Here is a tiny trained network, its code and every weight. The questions are about switching its units off for an input and a class, where a switched-off unit gives its printed mean instead of its output.

import numpy as np


def w(rows, s, z=0):
    codes = np.array(rows[::2]) - 128.0
    scale = np.full(codes.shape[1], s)
    scale[-1] = z or s
    return codes * scale


def f(y):
    return y / 2 * (1 + np.tanh(0.7978845608 * (y + 0.044715 * y**3)))


def log_softmax(a):
    a = a - a.max(-1, keepdims=True)
    return a - np.log(np.exp(a).sum(-1, keepdims=True))


def net(x, mask):
    res = np.array(x, float).reshape(1, 5) / 4 @ E
    y = f(res @ A[0][:, :-1].T + A[0][:, -1])
    res = res + np.where(mask, y, B[0][:, -1]) @ B[0][:, :-1]
    return log_softmax(res[-1] @ U[:, :-1].T + U[:, -1])


A, B = {}, {}
E = w([
[38,55,206,192,126],'x0',
[160,202,154,255,196],'x1',
[57,235,153,106,62],'x2',
[224,118,224,117,60],'x3',
[128,125,128,128,128],'x4',
],0.0076)
A[0] = w([
[101,109,146,214,116,122],'n0',
[157,163,120,189,135,100],'n1',
[67,138,46,151,173,107],'n2',
[212,140,175,123,88,121],'n3',
[163,70,99,154,138,105],'n4',
[100,220,191,113,73,102],'n5',
[50,58,199,176,110,99],'n6',
[148,160,120,180,144,106],'n7',
[155,90,136,121,190,79],'n8',
[173,186,75,137,98,77],'n9',
[160,151,67,125,134,131],'n10',
[91,199,142,110,94,120],'n11',
[80,145,65,116,190,101],'n12',
[143,161,145,167,155,104],'n13',
[124,117,169,128,133,53],'n14',
[193,122,210,114,79,102],'n15',
[127,162,155,172,180,106],'n16',
[190,54,94,158,186,120],'n17',
[65,117,79,138,158,102],'n18',
[143,115,103,132,161,75],'n19',
[240,79,119,104,179,104],'n20',
[63,70,148,155,110,94],'n21',
[175,186,5,103,123,94],'n22',
[135,191,162,199,209,112],'n23',
[108,125,162,166,149,90],'n24',
[71,110,88,164,166,91],'n25',
[164,151,108,184,149,92],'n26',
[91,42,70,37,77,137],'n27',
[67,97,170,151,120,77],'n28',
[200,125,204,144,97,116],'n29',
[82,218,122,105,105,114],'n30',
[175,174,111,164,166,135],'n31',
[182,64,105,132,196,115],'n32',
[202,187,82,95,118,127],'n33',
[120,170,159,141,151,63],'n34',
[160,104,193,135,79,84],'n35',
[133,121,157,102,98,2],'n36',
[74,135,81,125,173,94],'n37',
[128,81,103,117,96,32],'n38',
[116,106,128,90,92,102],'n39',
[100,87,120,66,102,90],'n40',
[114,86,104,91,77,74],'n41',
[189,138,87,70,122,132],'n42',
],0.012,0.0093)
B[0] = w([
[137,132,139,63,145,172],'n0',
[188,175,74,79,140,156],'n1',
[154,150,138,217,95,192],'n2',
[169,157,69,210,141,186],'n3',
[61,118,136,106,87,154],'n4',
[47,50,117,133,103,189],'n5',
[125,80,156,73,255,215],'n6',
[163,152,139,63,108,153],'n7',
[58,78,119,168,66,142],'n8',
[113,79,217,81,144,154],'n9',
[149,138,106,133,171,159],'n10',
[74,80,75,122,87,174],'n11',
[153,156,122,215,111,178],'n12',
[154,135,115,106,113,150],'n13',
[118,102,204,150,145,120],'n14',
[142,170,136,218,101,188],'n15',
[170,143,114,63,104,161],'n16',
[47,97,117,108,68,193],'n17',
[177,132,165,196,109,174],'n18',
[106,106,168,137,151,126],'n19',
[59,76,119,128,132,186],'n20',
[173,135,156,114,198,180],'n21',
[135,94,219,153,194,192],'n22',
[179,182,50,54,80,198],'n23',
[139,103,182,84,132,142],'n24',
[150,134,151,198,147,169],'n25',
[146,130,163,80,110,152],'n26',
[197,189,88,61,87,252],'n27',
[114,54,129,124,170,163],'n28',
[158,145,81,215,141,187],'n29',
[49,42,101,124,81,183],'n30',
[164,154,141,43,110,175],'n31',
[54,91,108,133,65,182],'n32',
[102,60,196,135,212,191],'n33',
[101,119,90,88,101,129],'n34',
[169,146,123,184,160,161],'n35',
[118,141,118,146,126,122],'n36',
[159,154,136,202,127,166],'n37',
[111,138,193,98,90,128],'n38',
[166,164,99,116,125,153],'n39',
[182,176,103,84,107,174],'n40',
[134,177,146,90,84,158],'n41',
[175,138,170,91,171,181],'n42',
],0.011)
U = w([
[207,160,101,2,79,94],'0',
[147,46,200,74,245,255],'1',
[174,141,120,233,112,108],'2',
[6,47,94,91,62,21],'3',
],0.0093,0.0055)

Each question gives the input, the list of numbers given to net, and the class t.
The units are the neurons (one row each of A and B). Each row of codes is followed by its name. A weight is (code - 128) times the scale printed after its matrix; where a second scale follows, it is the last column's (A, B and U).
mask holds one flag per neuron, in row order. A switched-off neuron (its flag False) gives its mean, the last column of its row in B, instead of its output. The means were averaged over made-up inputs and are rounded, as every weight is.
A unit's drop is (log p(t) with every unit on - log p(t) with that unit switched off) / (log p(t) with every unit on - log p(t) with every unit switched off).
The circuit of an input: a set's keep is (log p(t) with only the set's units on - log p(t) with every unit switched off) / (log p(t) with every unit on - log p(t) with every unit switched off). Starting from the 12 units with the biggest drops (on a tie, the unit counted first), units are removed one at a time, each time the one whose removal leaves the highest keep (on an exact tie, the one counted first), for as long as the keep stays at least 0.8.
circuit, biggest first: the units of the circuit, biggest drop first
most important unit: the unit with the biggest drop
top k neurons: the k neurons with the biggest drops, biggest first
drop when u is switched off: that unit's drop, to one decimal
input [-4,4,-1,5,1], class 2: most important unit	n3
input [5,6,-7,-6,5], class 3: top 2 neurons	n17; n32
input [-2,4,-6,-5,-6], class 3: top 3 neurons	n17; n32; n27
input [-4,-5,-7,-1,1], class 3: circuit, biggest first	n20; n32
input [-8,4,7,7,5], class 1: top 2 neurons	n33; n9
input [-8,8,1,-6,7], class 0: top 4 neurons	n23; n31; n1; n6
input [8,6,8,3,-8], class 1: top 3 neurons	n6; n17; n0
input [0,-2,-6,-6,-1], class 2: circuit, biggest first	n2; n12
input [-4,5,7,-6,8], class 3: top 4 neurons	n30; n11; n5; n27
input [-8,5,8,4,5], class 1: top 3 neurons	n33; n22; n9
input [-7,-7,-8,-7,4], class 3: top 3 neurons	n32; n17; n20
input [4,-6,6,-4,7], class 0: top 2 neurons	n27; n40
input [-7,5,1,-2,0], class 1: top 2 neurons	n22; n33
input [-5,6,-4,-1,-6], class 0: circuit, biggest first	n23
input [-8,-3,4,-7,-4], class 1: top 2 neurons	n22; n33
input [2,3,-3,-2,0], class 0: circuit, biggest first	n23; n22
input [6,0,7,6,7], class 3: top 2 neurons	n5; n11
input [3,7,-8,6,-2], class 3: drop when n17 is switched off	0.5
input [-2,1,-3,-3,1], class 2: drop when n11 is switched off	0.5
input [-8,0,-3,-8,5], class 1: circuit, biggest first	n22
input [8,-8,2,-8,8], class 0: drop when n33 is switched off	0.3
